Below is a small trained network, with its code and all its weights. Each question gives an input and a target symbol and asks what happens when units are switched off, that is, made to give their printed mean instead of their output.

import numpy as np


def w(rows, s, z=0):
    codes = np.array(rows[::2]) - 128.0
    scale = np.full(codes.shape[1], s)
    scale[-1] = z or s
    return codes * scale


def norm(h):
    return h / np.sqrt((h * h).mean(-1, keepdims=True) + 1e-5)


def f(y):
    return y / 2 * (1 + np.tanh(0.7978845608 * (y + 0.044715 * y**3)))


def softmax(a):
    e = np.exp(a - a.max(-1, keepdims=True))
    return e / e.sum(-1, keepdims=True)


def log_softmax(a):
    a = a - a.max(-1, keepdims=True)
    return a - np.log(np.exp(a).sum(-1, keepdims=True))


def net(x, mask):
    ids = ['αβγθλμξπστφψω'.index(c) for c in x.split()]
    T = len(ids)
    res = E[ids] + P[:T]
    u = 0
    for l in range(2):
        q, k, v = (norm(res) @ M[l].T for M in (Q, K, V))
        z = softmax(np.where(np.tri(T) > 0, q @ k.T / 2**0.5, -1e9)) @ v
        res = res + np.where(mask[u], z, O[l][:, -1]) @ O[l][:, :-1]
        u += 1
        y = f(norm(res) @ A[l][:, :-1].T + A[l][:, -1])
        res = res + np.where(mask[u : u + 16], y, B[l][:, -1]) @ B[l][:, :-1]
        u += 16
    return log_softmax(norm(res)[-1] @ U[:, :-1].T + U[:, -1])


Q, K, V, O, A, B = {}, {}, {}, {}, {}, {}
E = w([
[109,118,63,180],'α',
[158,176,99,98],'β',
[105,128,2,83],'γ',
[45,122,119,103],'θ',
[158,127,80,65],'λ',
[146,152,155,112],'μ',
[176,68,106,148],'ξ',
[162,94,89,79],'π',
[28,99,104,81],'σ',
[178,133,111,200],'τ',
[80,105,185,84],'φ',
[172,87,69,82],'ψ',
[244,109,148,124],'ω',
],0.023)
P = w([
[115,105,134,154],'0',
[132,254,167,129],'1',
[100,101,128,150],'2',
[151,241,151,136],'3',
[88,97,115,145],'4',
[166,234,143,139],'5',
[81,89,110,139],'6',
[174,229,144,145],'7',
[72,82,110,142],'8',
[175,225,140,144],'9',
[67,79,110,141],'10',
[177,223,140,147],'11',
[66,67,121,146],'12',
],0.0085)
Q[0] = w([
[231,230,140,207],'L0H0',
[47,38,254,102],'L0H0',
],0.0081)
K[0] = w([
[193,159,134,254],'L0H0',
[58,157,197,61],'L0H0',
],0.013)
V[0] = w([
[124,102,253,113],'L0H0',
[133,130,151,207],'L0H0',
],0.0066)
O[0] = w([
[226,95,171,94,3],'L0H0',
[179,128,75,253,153],'L0H0',
],0.0054,0.0018)
A[0] = w([
[104,214,213,118,156],'L0N0',
[86,125,147,98,9],'L0N1',
[109,193,143,135,141],'L0N2',
[97,111,213,130,16],'L0N3',
[121,106,118,93,47],'L0N4',
[157,109,159,98,64],'L0N5',
[123,239,101,156,3],'L0N6',
[185,202,176,141,135],'L0N7',
[125,7,140,170,190],'L0N8',
[101,99,89,210,72],'L0N9',
[59,164,159,114,120],'L0N10',
[108,102,46,84,131],'L0N11',
[109,155,79,149,177],'L0N12',
[163,133,155,94,92],'L0N13',
[169,171,155,127,146],'L0N14',
[136,195,152,174,114],'L0N15',
],0.013,0.0042)
B[0] = w([
[161,110,74,134,160],'L0N0',
[144,122,130,116,130],'L0N1',
[140,66,119,123,139],'L0N2',
[167,82,53,161,128],'L0N3',
[129,159,134,107,126],'L0N4',
[125,163,118,147,131],'L0N5',
[141,10,127,150,153],'L0N6',
[152,161,124,146,192],'L0N7',
[60,101,104,62,254],'L0N8',
[52,124,100,100,182],'L0N9',
[162,101,177,137,161],'L0N10',
[145,181,162,157,226],'L0N11',
[89,122,155,160,185],'L0N12',
[129,174,92,151,138],'L0N13',
[158,133,116,162,164],'L0N14',
[164,100,109,90,150],'L0N15',
],0.012,0.0063)
Q[1] = w([
[76,84,126,202],'L1H0',
[10,129,94,101],'L1H0',
],0.014)
K[1] = w([
[80,91,104,165],'L1H0',
[7,82,70,58],'L1H0',
],0.013)
V[1] = w([
[113,71,84,167],'L1H0',
[4,143,27,26],'L1H0',
],0.0039)
O[1] = w([
[175,174,164,149,172],'L1H0',
[167,1,84,109,250],'L1H0',
],0.01,0.0027)
A[1] = w([
[51,166,189,34,50],'L1N0',
[129,186,192,117,2],'L1N1',
[6,112,124,108,80],'L1N2',
[122,158,111,122,136],'L1N3',
[218,127,201,75,146],'L1N4',
[173,161,133,62,76],'L1N5',
[127,139,51,67,87],'L1N6',
[162,99,148,253,45],'L1N7',
[84,186,230,161,84],'L1N8',
[191,149,170,91,120],'L1N9',
[122,145,97,120,104],'L1N10',
[44,175,110,35,72],'L1N11',
[187,60,218,156,166],'L1N12',
[119,249,144,100,58],'L1N13',
[92,80,254,172,135],'L1N14',
[35,88,54,88,121],'L1N15',
],0.012,0.0073)
B[1] = w([
[133,134,78,178,148],'L1N0',
[162,134,154,107,124],'L1N1',
[74,131,197,79,187],'L1N2',
[122,120,152,136,134],'L1N3',
[63,96,63,107,168],'L1N4',
[101,132,187,68,135],'L1N5',
[151,163,142,165,157],'L1N6',
[85,136,213,120,147],'L1N7',
[154,94,62,127,127],'L1N8',
[99,91,149,83,150],'L1N9',
[167,109,122,136,127],'L1N10',
[76,191,105,147,159],'L1N11',
[129,176,48,193,165],'L1N12',
[130,46,115,172,155],'L1N13',
[253,134,135,164,150],'L1N14',
[166,115,176,112,254],'L1N15',
],0.011,0.0092)
U = w([
[20,103,120,179,73],'α',
[90,109,153,250,170],'β',
[71,184,126,115,179],'γ',
[182,81,231,134,94],'θ',
[22,123,61,184,67],'λ',
[194,186,124,92,254],'μ',
[104,82,133,90,177],'ξ',
[150,186,128,7,83],'π',
[111,127,203,105,166],'σ',
[73,11,132,235,97],'τ',
[221,9,97,128,79],'φ',
[221,128,154,12,46],'ψ',
[100,134,30,78,184],'ω',
],0.017,0.0086)

Each question gives the input, a string of symbols that net reads in full, and the target symbol t.
The units are the heads (2 rows each of Q, K, V and O) and the neurons (one row each of A and B). Each row of codes is followed by its name. A weight is (code - 128) times the scale printed after its matrix; where a second scale follows, it is the last column's (O, A, B and U).
mask holds one flag per unit, layer by layer, with each layer's heads first. A switched-off unit (its flag False) gives its mean, the last column of its rows in O or B, instead of its output. The means were averaged over made-up inputs and are rounded, as every weight is.
A unit's drop is (log p(t) with every unit on - log p(t) with that unit switched off) / (log p(t) with every unit on - log p(t) with every unit switched off).
The circuit of an input: a set's keep is (log p(t) with only the set's units on - log p(t) with every unit switched off) / (log p(t) with every unit on - log p(t) with every unit switched off). Starting from the 12 units with the biggest drops (on a tie, the unit counted first), units are removed one at a time, each time the one whose removal leaves the highest keep (on an exact tie, the one counted first), for as long as the keep stays at least 0.8.
circuit, biggest first: the units of the circuit, biggest drop first
most important unit: the unit with the biggest drop
k most important neurons: the k neurons with the biggest drops, biggest first
top k neurons in layer l: the k neurons of layer l with the biggest drops, biggest first
input σ τ ω μ ω μ ω π, target μ: circuit, biggest first -> [L0N8 L0N6]
input σ ξ θ ψ, target φ: 4 most important neurons -> [L1N13 L0N8 L1N11 L1N12]
input ξ σ γ ω τ β, target β: circuit, biggest first -> [L0N6 L0H0 L1H0]
input μ τ σ ω σ σ, target μ: circuit, biggest first -> [L1N14 L0N8 L0N10 L0N9]
input γ λ ξ π ξ β, target φ: most important unit -> L0N6
input τ ξ μ π, target φ: circuit, biggest first -> [L1N13 L0N8 L1H0]
input θ λ ω ξ τ ω ξ ξ ξ ξ ω, target ξ: circuit, biggest first -> [L1H0 L1N9 L1N4]
input τ τ β ψ, target β: 2 most important neurons -> [L1N13 L0N8]
input ω ψ φ σ ξ σ, target φ: circuit, biggest first -> [L0N10 L0N8 L1N14 L1H0]
input β ω φ γ ω ω σ π, target μ: circuit, biggest first -> [L0N8 L1H0]
input φ μ σ α ω ω σ γ, target μ: 2 most important neurons -> [L0N11 L0N8]
input ω ω ξ β τ γ ξ γ, target φ: circuit, biggest first -> [L0N8 L1H0 L0N6 L1N11]
input α τ ξ ξ ω, target ω: 4 most important neurons -> [L1N4 L1N15 L0N12 L0N11]
input ξ ω σ ψ α ψ τ λ, target β: 3 most important neurons -> [L1N13 L1N15 L0N12]
input ξ μ γ μ β ω λ, target λ: 3 most important neurons -> [L0N11 L0N8 L1N13]
input ξ μ γ θ ω σ ξ γ, target φ: top 4 neurons in layer 0 -> [L0N8 L0N6 L0N12 L0N7]
input σ γ ξ α, target τ: top 2 neurons in layer 0 -> [L0N6 L0N8]
input φ φ ξ ψ φ ω γ ξ φ φ ξ π, target φ: 2 most important neurons -> [L1N13 L0N8]
input τ ξ τ λ, target β: most important unit -> L0H0
input μ ω ξ φ ω π λ γ, target μ: 2 most important neurons -> [L0N11 L1N13]
input μ τ ω ξ β τ π μ ω μ λ, target λ: top 3 neurons in layer 1 -> [L1N13 L1N11 L1N0]
input λ ξ π ξ ψ τ λ ξ μ β, target φ: top 2 neurons in layer 0 -> [L0N6 L0N15]
